Each row was made from one path, in order. Every step used is in the known rows, and no mark comes twice. Write each row's path.
Known rows:
gidi-zapu-vagal-debeb-bobo-meba: [ -66   81  174  397  583  293  588  234  -92  221 -121  265  -68 -645
    8   38   -3 -421  296  -35  527  194 -232  315  148   18   35  428
  290  137  661 -186  149 -134   47  277 -200  558  228  155  293  -65
   77 -385 -320]
vagal-debeb-zapu-bobo: [ 270 -176  572 -261  476  100  506  134  485  177  -23  370  -56 -433
   99  -85   56   55  231  152  689  280  -73  155   -9  -63  233  471
  297  -75  640 -500   -4 -128 -100  132 -176  557   98 -132  293  192
   19 -190 -131]
gidif-gidi-zapu-nalov-meba: [ 428 -302  411 -275  453  -56  161    7 -115  256  -20   72 -162 -250
  118   29 -122 -261  -53  -96  131  282 -167  309 -112  -59 -126  336
   83  227  673 -412 -382 -196  -49   91  248   52  232  300   72  -13
  124 -471 -234]
bobo-gidi-zapu-gidif: [ 315 -116  673 -369  545  -34  169  192    9 -227  -81  121   28 -148
  -49 -220 -206  -75 -101   40   48   25 -121  132   92  141  183  294
  237   37  160 -403 -196 -277   27  372  118   29   12  219  231  165
    9 -325   63]
meba-gidi-zapu-bobo-nalov-gidif-vagal: [ -88 -526  261 -383  585 -133  316  249  217  -86  100  143  -65 -298
  -34 -232 -335  -95  164  465  378  269  370  164  132  -48  183  524
  150   42  157 -288  321 -451   78   83  151 -186  317  157 -102 -238
  -23 -399   16]
gidi-meba-zapu-debeb: [ 312 -189  466 -220  522  163  300  344 -149  268  -46  -75  100  -15
 -297   30  255 -208 -209   48  183 -288 -149  133 -146 -263  404  -61
  314 -129  400 -569 -272 -394 -270  291  240  -19  103  542  175  333
 -474 -127 -446]
gidi-meba-zapu-gidif-vagal-bobo-debeb: [  59  -53   58 -169  515   96  554  383   14  -98 -183  212 -182 -317
 -177   64 -452 -486  118   24  242 -173   84  157 -252   53  278  484
  216   57  362 -110 -197 -490   96  385  397   49 -160  486 -246  108
 -447 -316 -201]
bobo-debeb-zapu-gidif-vagal-nalov: [  96  -97  575 -211  501  132  379  499  285  -35   -3  488  123 -446
 -312 -334 -574 -229   46  336  390  -77   31  115 -159  119  145  758
  236  -12  136 -349   12 -401 -228   45  214  123  -33  250  115  -58
 -318 -272  174]
debeb-gidi-zapu-vagal: [ 237 -191  661  -42  516  -21   81  233  210  -55  -78  126   57 -427
  -43 -339 -211 -290   14  145  331  111 -245   67  -38  120   53  546
  167  202  442 -257  -71  -33   21  364  -96  332  271   60  373   -8
 -246 -309 -147]
gidi-zapu-debeb-bobo-meba-gidif-vagal: [ -56 -383  354   15  713  301  309  387  -30  191   79  192   26 -472
 -248 -133 -173 -274   65  316  355   77   59  122  222   46  180  155
  386   -4  249 -326  122 -374  116  395   63  311   56  597  100 -333
   75 -398  -19]
bobo-meba-gidif-gidi-zapu: [  18 -530  584   -6  525  -76  230  286  -13   65 -344  101 -122 -552
 -105 -322  -43 -250 -151  220 -219 -223 -172  210   41  170 -124  250
  275  100  633 -388   -8 -203  287  487  244  181   62  245  230   27
  158 -300 -253]
meba-zapu-debeb-bobo-nalov: [ 111  -36  254  131  607  117  778  157 -118   10 -234 -194  180 -505
   -8 -142   57 -114 -112  407  505  255 -141  102   76   55  384  388
  311  -54  396 -350 -103 -767 -550  148  -17 -137  231   62 -239  -37
 -390 -311 -218]
gidi-zapu-bobo-nalov-gidif-vagal-debeb: [-232 -409  256 -302  525  209  537  397   83  -65   13  353 -291 -507
  -44   52  -95 -225  351  361  449  203  253  372  -19   92  310  631
  329  -77  457 -255   53 -214  101  333  155  273  171   27  181   39
  109 -378 -208]
meba-gidi-zapu-gidif-vagal-nalov-bobo: [  51 -421  511 -523  389  -60  275  142  241 -324  223  238  155 -543
 -233 -183 -347  -46  245  265  510  529   -3   97 -247  177   42  625
   22 -198  292 -229  376 -183 -181  146  166  194   -8  260  292   36
  -25 -341  -30]
vagal-nalov-bobo-meba-gidi-zapu-gidif: [ 205 -148  631 -445  467  -87  154   42  129 -225  112  217   41 -492
 -156 -282 -401 -206  -45   41  206  182 -197  110  116  155   90  603
  251 -116  215 -386   32 -295  -56  257   94  116  -67  323  279   81
  -46 -427 -144]
nalov-zapu-bobo-debeb-gidi-meba-gidif-vagal: [ -79 -429  308 -278  720  161  150  458  245   -1  124  234   -1 -284
 -102   19 -383 -135   -8  280  495  238   65   46  122   -9  188  200
  194  132  320 -109   54 -388  156  310  128  352  115  532  102 -187
   24 -506  -44]
gidi-zapu-debeb-bobo-meba: [ 151   54  263  342  669  280  586  206 -136  363  -55   51  -38 -424
  -45  153  194 -328  123  -15  479  158 -256  296   93 -151   83  121
  269   71  566 -335  160 -258  -87  173  -94  318  255  316  129  -21
  -23 -329 -314]
gidi-zapu-debeb-bobo: [ 272 -143  401  182  576  350  576  322  -43  299  100 -277  -40 -306
  -27  113  373  -51   91  222  246  148 -322  170  -77   43  287  213
  502  -44  495 -461  -65 -353 -329  270 -137   55  162   67   74  111
 -161  -50 -362]
gidi-zapu-vagal-debeb-bobo-nalov: [ -52 -109  267  255  618   98  717  187   30 -194 -301   42  -64 -740
  111 -155  -73 -273  100  396  500  359 -104  213   44  272  288  706
  402    4  498 -209  -54 -525 -318  286  -71   90  179 -179  -25  -51
 -190 -369 -251]
zapu-nalov-bobo-debeb-gidi-meba-gidif-vagal: [  -9 -420  267 -156  657  111  188  421  128  -77  127  114  -71 -351
 -149   42 -372 -292 -160  318  438  347   78  115   72  131  221  201
  249  -28  294  -98 -104 -341  104  464  324  298   52  626  122 -142
   88 -505  -43]
meba-gidif-vagal-nalov-bobo-gidi: [-103 -261  280 -216  457  -13  383  203  -54 -325  -80  265  398 -214
    2 -162 -144   62  103  292  573  411   12  229 -260  196  289  250
   18  186  306 -157  264 -327  -83  201  153  197   90  278  361  214
  -41 -207  222]
gidi-zapu-nalov-gidif-vagal-debeb: [-201 -402  206 -274  393  298  527  407  -10   47   69  252 -352 -446
 -130   33  -85 -322  223  310  222   82  235  445  -29  105  306  519
  392  -66  411 -332 -139 -121  131  413  245  322  137  156  296   97
  181 -316 -212]
nalov-gidi-zapu-bobo: [ 387 -451  653 -343  542  -43  201  -21  335  -83  -16   50  -67 -218
  178 -182   27  265  273  188  406  415  -79  148   43  -89  184  430
  153  128  697 -365  154 -122   29  290   71  181  134  -88  195  186
  149 -233 -180]
zapu-debeb-bobo-gidi-meba-gidif-vagal: [ -25 -463  278   26  767  162  212  516   14   68  111  127   87 -178
 -178    4 -148 -182  -89  362  331  111   86  121   68   82  302  112
  440   91  137 -251    2 -461   55  411  147  126   24  571  174 -161
  -18 -287   47]
zapu-debeb-bobo-meba-gidi: [  47  -98  -44  128  459  -22  515    5   47  374  122   64  255 -670
  -67   25  -72 -160 -193  219  430  137 -271  327   56   29  241  551
  465  190  342 -382  142 -566 -174  204 -185  127  166  407  277   75
 -260 -164 -261]
gidi-meba-gidif-vagal-debeb: [-256 -433  221 -122  545  288  388  527   28   42  -38  367 -101 -570
 -230  113 -117 -272   43  341  300  -11   87  365   20  240  272  447
  525  -70  371 -215 -172 -212  182  631  174  497  -46  330  457   20
  147 -306 -193]
debeb-gidi-meba-gidif-vagal-zapu-nalov-bobo: [ 155 -393  428 -401  325   85  418  -49  102 -238  205  -58  -62 -272
 -152   83 -196 -235   39  184  449  710 -185  132 -114   80  153  199
  101 -211  449 -263 -168 -186 -147  421  295  409   49  488  224   42
  209 -638 -202]
bobo-nalov-gidif-meba-gidi: [ -71 -371   92 -267  410 -227  403  138  -30  216  104   77  252 -566
  -95 -234 -378   96 -385  457  410   23  -17  433  196   20  297  408
  377  217  136 -262  184 -626   49  225   73 -144  225  351  155 -153
  -76 -368 -267]
nalov-meba-zapu-gidif: [ 290  104  533 -656  364   50  142  159 -224   65   22   67  449 -200
 -187 -320 -378   45 -101 -144  185  -48 -227  -94  328  -25   54  329
   18  -14  264 -382 -379 -420 -151  221  -31   49  131  407   54 -125
 -142 -448  -71]
nalov-meba-gidif-vagal-zapu-bobo: [ 224 -373  602 -556  491  163  288    1  268   79  143  414  115 -178
 -113  -27 -271   58  442  191  499  319 -207   31   49  -99  120  449
  243   25  414 -403  -17 -384  -35  248  -71  359  -19  288   15 -173
   79 -576  -99]
bobo-debeb-gidi-zapu-nalov-meba-gidif: [  35 -103  427 -244  466  218   74   77 -195   90  -97   -9  105 -394
  131 -172 -199 -226 -283   63  267  172 -356  178  307  218  203  170
  355   94  631 -282 -482 -380   89  416  167  278   90  434  132  -87
   88 -502 -402]
gidi-meba-gidif-vagal-zapu: [  -3 -466  554 -234  351  163  316  253  134  -34 -162  232  116 -168
 -448  -73 -288 -215  170  308 -128 -305 -215  121  -59   89   55  307
  507 -111  195 -502 -243 -383  189  670  198  159  -52  521  214 -246
   -5 -490 -157]
zapu-vagal-gidif-gidi: [   3 -306  247 -232  544 -156  399  573   27  220  -15  427  152 -616
 -192 -222 -311   98 -188  340  144  178 -105  146 -186  323 -144  775
  164  553  323 -166 -236 -296 -164  290  126   32  -68  101  130  -43
 -130 -269  192]
gidif-meba-zapu-vagal-nalov: [  11 -111  612 -166  348  140  262  344  -11   35  -97  436  413 -452
 -354 -726 -565 -226   29  292  458 -190 -176   81   24   11  157  633
  163  169  296 -272   74 -369 -264   57   66  286   -7  211  250  -81
 -403 -324 -118]
nalov-meba-gidif-gidi-zapu: [  90 -570  618 -147  498 -104  113  292  -35   80 -287   50  -68 -479
  -46 -268  -26 -140 -119  177 -249 -186 -211  177  -39  203 -158  304
  262  120  672 -402 -114 -199  255  453  226   60  100  194  213   -5
  131 -275 -281]
nalov-gidi-meba-zapu-vagal: [ 140 -142  423 -111  438  -97   56  228   35  -92 -131  117  346 -200
  -99 -547 -320 -134   -4  -28  251  -58  -91  -58   68  -71  184  420
   47  311  410 -249 -113 -195  -52  335    1  122  219  268  352   41
 -395 -214 -190]
nalov-bobo-zapu-vagal-gidif-gidi: [  32 -233  295 -286  565 -157  496  411   70  136   -5  429   87 -644
 -178 -227 -286  128  -22  197  274  372 -151  166 -321  224 -182  769
  -20  538  347 -205 -167 -302 -177  174  160  146   -4  108  150  -14
 -201 -337  186]

Write each row's path:
[ 155 -290  514  -56  447   84  159  318    8  -11 -237 -107 -159 -445
  -14   40 -140 -373   65  161  167 -106 -305  162 -143  194    8  484
  370  -64  824 -274 -240 -191  326  544  259  168  205  268   79 -101
 -131 -396 -383]	nalov-meba-gidif-vagal-bobo-debeb-gidi-zapu
[  26   21  349  234  634  338  715  132  112  189 -206   42 -151 -455
 -104 -104   14 -139  237   21  338  122 -328  348  -62 -104   96  437
  295  146  386 -471 -217 -553   24  203   36  524  247   95  281  -49
 -237 -314 -203]	gidi-meba-gidif-vagal-debeb-bobo-zapu
[ 227 -258  370 -136  336  245  484   67   91    4   15   68 -295 -187
 -210  -15 -404 -533 -166  278   97  130 -213  239  -46   39  352  350
  490  -28  345 -446 -646 -481 -132  500  445  266  -62  609   22   63
  -22 -641 -200]	bobo-debeb-gidi-meba-gidif-vagal-zapu-nalov
[-209  -66  209 -135  520    0  525  277 -200  -55  -94 -304  107  -15
  132 -205   69 -102  -57  242  296  140   28  150  305 -118  308  185
  146   16  353 -276   59 -554 -172  -11   93 -393  483  -57 -174  -28
 -199 -320 -460]	gidi-meba-zapu-debeb-bobo-nalov-gidif
[  23 -259  290 -139  533  -73  441  308  -77  304  -98  221   93 -585
   51 -202 -259 -102 -419  161   81   63 -195  173  -55  207   30  376
   99  410  553 -284 -360 -480  -60  225  185  156  104  400   34   27
  -26 -334  -58]	bobo-debeb-zapu-nalov-meba-gidif-gidi
[-194 -169  126 -182  273  145  499   28 -125   80  122 -140 -283 -215
  166 -257  -45 -351   13  154  118  228   24  401  333  -32  309  352
  343   69  472 -403  -63 -273   49  104  155   21  305   36  119  140
  182 -347 -489]	vagal-debeb-bobo-meba-gidi-zapu-nalov-gidif
[ -97 -217  502 -187  556   33  120   18 -195  -94 -209   27  308 -517
   67 -341 -313 -298 -147  186  444  201 -320   62  323  271   81  447
  317  135  535 -217 -247 -477   99  371   21  221   87  276   74 -374
 -114 -578 -305]	debeb-gidi-zapu-vagal-bobo-nalov-meba-gidif
[-149 -175  207 -205  288  183  508  125 -180  -32   51 -189 -264    3
  223 -250   54 -235   50  181   78  230   60  382  226    1  382  220
  288  115  454 -388 -147 -245   22  125  204  -35  319  -75  104  232
  195 -275 -356]	vagal-debeb-bobo-gidi-zapu-nalov-gidif
[ -54 -453  159 -281  461    6  320  206   77  108  200  116 -193 -239
 -121 -221 -350 -326   56  306  208  184  341  280  175 -118  152  357
  182   96  158 -366  147 -309  151  123  255  -12  282  404   37 -184
  120 -421   -2]	bobo-meba-gidi-zapu-nalov-gidif-vagal
[-169 -199  460  -58  567   77   60  385   28 -177 -147  -10  213 -334
  -33  -69 -186 -208 -377  237  370  126 -370  123  198  269  183  173
  358  -55  530  -56 -160 -337  119  521  245  319   19  356  357   64
  -10 -402 -449]	vagal-nalov-bobo-debeb-gidi-meba-gidif
[  27 -491  593 -146  440   -9  131  211   39 -367 -267  140  -12 -261
  -18 -290  -22 -159  228  224  126   54  -24  196 -227  203  152  224
  270  -69  547 -378  196 -123  208  406  276  109   46  196  362  171
   57 -202 -103]	meba-gidif-vagal-nalov-bobo-gidi-zapu
[ 194 -167  231 -340  431 -166  394  168  141  174  238  261  182 -717
 -134 -105 -473   98 -320  192  523  102 -141  296  -33  103  342  448
  363   88  173 -300   49 -490  -26  304   19   88   29  561  244  -16
 -156 -342 -179]	nalov-bobo-debeb-zapu-gidif-meba-gidi
[ 122   41  299  373  629  260  591  192 -142  272  -29   28   57 -426
  -16   40  104 -216  157   45  519  201 -282  305   27 -131  142  346
  248  186  636 -322  191 -277 -157  141   -6  216  272  272  186   -2
  -93 -289 -280]	vagal-nalov-gidi-zapu-debeb-bobo-meba
